Below are the code and all the weights of a small trained network. Each question names an input and a class and asks about switching units off, where a switched-off unit gives its printed mean instead of its output.

import numpy as np


def w(rows, s, z=0):
    codes = np.array(rows[::2]) - 128.0
    scale = np.full(codes.shape[1], s)
    scale[-1] = z or s
    return codes * scale


def norm(h):
    return h / np.sqrt((h * h).mean(-1, keepdims=True) + 1e-5)


def f(y):
    return np.maximum(y, 0)


def log_softmax(a):
    a = a - a.max(-1, keepdims=True)
    return a - np.log(np.exp(a).sum(-1, keepdims=True))


def net(x, mask):
    res = np.array(x, float).reshape(1, 8) / 4 @ E
    u = 0
    for l in range(3):
        y = f(norm(res) @ A[l][:, :-1].T + A[l][:, -1])
        res = res + np.where(mask[u : u + 10], y, B[l][:, -1]) @ B[l][:, :-1]
        u += 10
    return log_softmax(norm(res)[-1] @ U[:, :-1].T + U[:, -1])


A, B = {}, {}
E = w([
[158,226,150,37,83],'x0',
[170,92,93,139,158],'x1',
[16,201,128,201,184],'x2',
[186,163,94,84,110],'x3',
[79,100,204,159,125],'x4',
[124,111,3,153,39],'x5',
[236,180,48,106,199],'x6',
[92,122,100,191,131],'x7',
],0.0044)
A[0] = w([
[142,189,6,165,102,32],'0.n1',
[159,123,91,151,108,90],'0.n2',
[99,59,171,222,227,4],'0.n3',
[46,91,107,150,143,154],'0.n4',
[151,133,118,2,237,18],'0.n5',
[165,185,117,44,139,63],'0.n6',
[40,198,148,203,130,67],'0.n7',
[99,55,113,195,22,178],'0.n8',
[40,112,171,35,187,118],'0.n9',
[127,90,149,85,86,104],'0.n10',
],0.0064,0.0036)
B[0] = w([
[99,124,52,144,141,192],'0.n1',
[81,110,46,69,132,154],'0.n2',
[93,1,131,236,205,208],'0.n3',
[152,179,131,142,163,216],'0.n4',
[155,191,133,50,155,175],'0.n5',
[161,91,180,132,228,185],'0.n6',
[66,171,222,81,41,205],'0.n7',
[137,157,201,58,173,254],'0.n8',
[112,157,107,161,142,196],'0.n9',
[125,113,67,59,75,164],'0.n10',
],0.005,0.0042)
A[1] = w([
[134,96,146,217,166,82],'1.n1',
[127,162,93,214,180,94],'1.n2',
[99,152,2,157,144,63],'1.n3',
[160,104,140,126,62,47],'1.n4',
[91,128,150,185,131,155],'1.n5',
[74,81,143,122,218,44],'1.n6',
[106,156,43,126,100,94],'1.n7',
[140,52,141,70,55,4],'1.n8',
[116,68,165,204,165,85],'1.n9',
[152,148,155,107,160,66],'1.n10',
],0.0089,0.0031)
B[1] = w([
[116,59,180,155,155,225],'1.n1',
[113,57,133,122,154,216],'1.n2',
[159,153,100,143,92,231],'1.n3',
[82,59,145,36,106,154],'1.n4',
[78,115,161,153,142,236],'1.n5',
[146,53,116,174,130,237],'1.n6',
[186,95,122,190,130,199],'1.n7',
[108,2,100,50,84,199],'1.n8',
[165,95,126,182,194,253],'1.n9',
[160,94,160,96,154,172],'1.n10',
],0.0078,0.0037)
A[2] = w([
[14,198,151,154,52,50],'2.n1',
[123,65,101,91,57,33],'2.n2',
[111,42,65,69,118,89],'2.n3',
[77,140,165,163,120,161],'2.n4',
[144,93,245,88,193,165],'2.n5',
[129,83,148,188,125,54],'2.n6',
[194,163,61,204,94,67],'2.n7',
[217,59,120,103,204,186],'2.n8',
[30,203,148,151,84,80],'2.n9',
[160,165,2,168,120,1],'2.n10',
],0.0079,0.0038)
B[2] = w([
[152,217,176,154,1,165],'2.n1',
[139,64,143,97,99,157],'2.n2',
[96,79,143,126,73,179],'2.n3',
[82,126,163,203,84,176],'2.n4',
[127,161,1,126,163,244],'2.n5',
[147,131,122,161,202,164],'2.n6',
[189,141,22,203,60,163],'2.n7',
[46,203,192,111,131,253],'2.n8',
[196,177,208,138,31,163],'2.n9',
[202,118,73,181,121,165],'2.n10',
],0.0063,0.0073)
U = w([
[198,148,27,183,86,132],'0',
[97,27,141,21,63,68],'1',
[158,250,149,25,235,76],'2',
[48,66,173,222,226,251],'3',
[75,221,223,172,29,97],'4',
],0.013,0.0016)

Each question gives the input, the list of numbers given to net, and the class t.
The units are the neurons (one row each of A and B). Each row of codes is followed by its name. A weight is (code - 128) times the scale printed after its matrix; where a second scale follows, it is the last column's (A, B and U).
mask holds one flag per neuron, layer by layer. A switched-off neuron (its flag False) gives its mean, the last column of its row in B, instead of its output. The means were averaged over made-up inputs and are rounded, as every weight is.
A unit's drop is (log p(t) with every unit on - log p(t) with that unit switched off) / (log p(t) with every unit on - log p(t) with every unit switched off).
The circuit of an input: a set's keep is (log p(t) with only the set's units on - log p(t) with every unit switched off) / (log p(t) with every unit on - log p(t) with every unit switched off). Starting from the 12 units with the biggest drops (on a tie, the unit counted first), units are removed one at a time, each time the one whose removal leaves the highest keep (on an exact tie, the one counted first), for as long as the keep stays at least 0.8.
units of the circuit, in order: the units of the circuit, biggest drop first
k most important neurons: the k neurons with the biggest drops, biggest first
top k neurons in layer l: the k neurons of layer l with the biggest drops, biggest first
drop when u is switched off: that unit's drop, to one decimal
input [3,0,-6,-7,4,-1,4,-6], class 2: top 2 neurons in layer 0 -> (0.n5, 0.n6)
input [-2,5,-4,7,1,4,2,-4], class 1: top 2 neurons in layer 2 -> (2.n5, 2.n3)
input [-2,6,-8,4,0,-2,7,3], class 2: units of the circuit, in order -> (2.n8)
input [1,-5,1,6,-4,4,-8,0], class 1: top 3 neurons in layer 1 -> (1.n8, 1.n5, 1.n4)
input [1,-6,4,-8,5,0,0,-3], class 4: units of the circuit, in order -> (0.n7, 2.n1)
input [8,-5,7,-4,-7,6,0,-6], class 0: 4 most important neurons -> (1.n7, 0.n8, 0.n1, 2.n8)
input [1,8,-3,3,4,4,6,-6], class 2: 2 most important neurons -> (0.n6, 2.n8)
input [-5,8,3,4,-5,1,-3,-7], class 0: 2 most important neurons -> (0.n3, 1.n3)
input [1,5,8,-4,4,2,-8,-5], class 4: 3 most important neurons -> (0.n7, 2.n1, 2.n9)
input [8,-2,6,5,-1,3,5,1], class 0: top 2 neurons in layer 0 -> (0.n8, 0.n1)
input [0,-8,4,1,8,-6,-3,0], class 4: 2 most important neurons -> (0.n7, 2.n1)
input [2,1,3,-8,-1,2,8,4], class 0: 2 most important neurons -> (1.n3, 0.n3)
input [-1,-2,4,-3,-2,2,-6,5], class 4: 2 most important neurons -> (0.n7, 2.n1)
input [-7,-3,-7,7,1,-4,4,3], class 2: 3 most important neurons -> (0.n7, 2.n8, 0.n5)
input [-1,-8,-2,-3,-6,-3,-6,-3], class 4: top neuron in layer 0 -> (0.n9)
input [3,-2,0,4,7,4,5,-5], class 2: drop when 0.n6 is switched off -> 0.4
input [-5,6,-8,0,-2,-5,5,-1], class 2: drop when 2.n2 is switched off -> 0.0
input [-4,6,8,7,-4,2,-1,-3], class 0: drop when 1.n3 is switched off -> 0.1
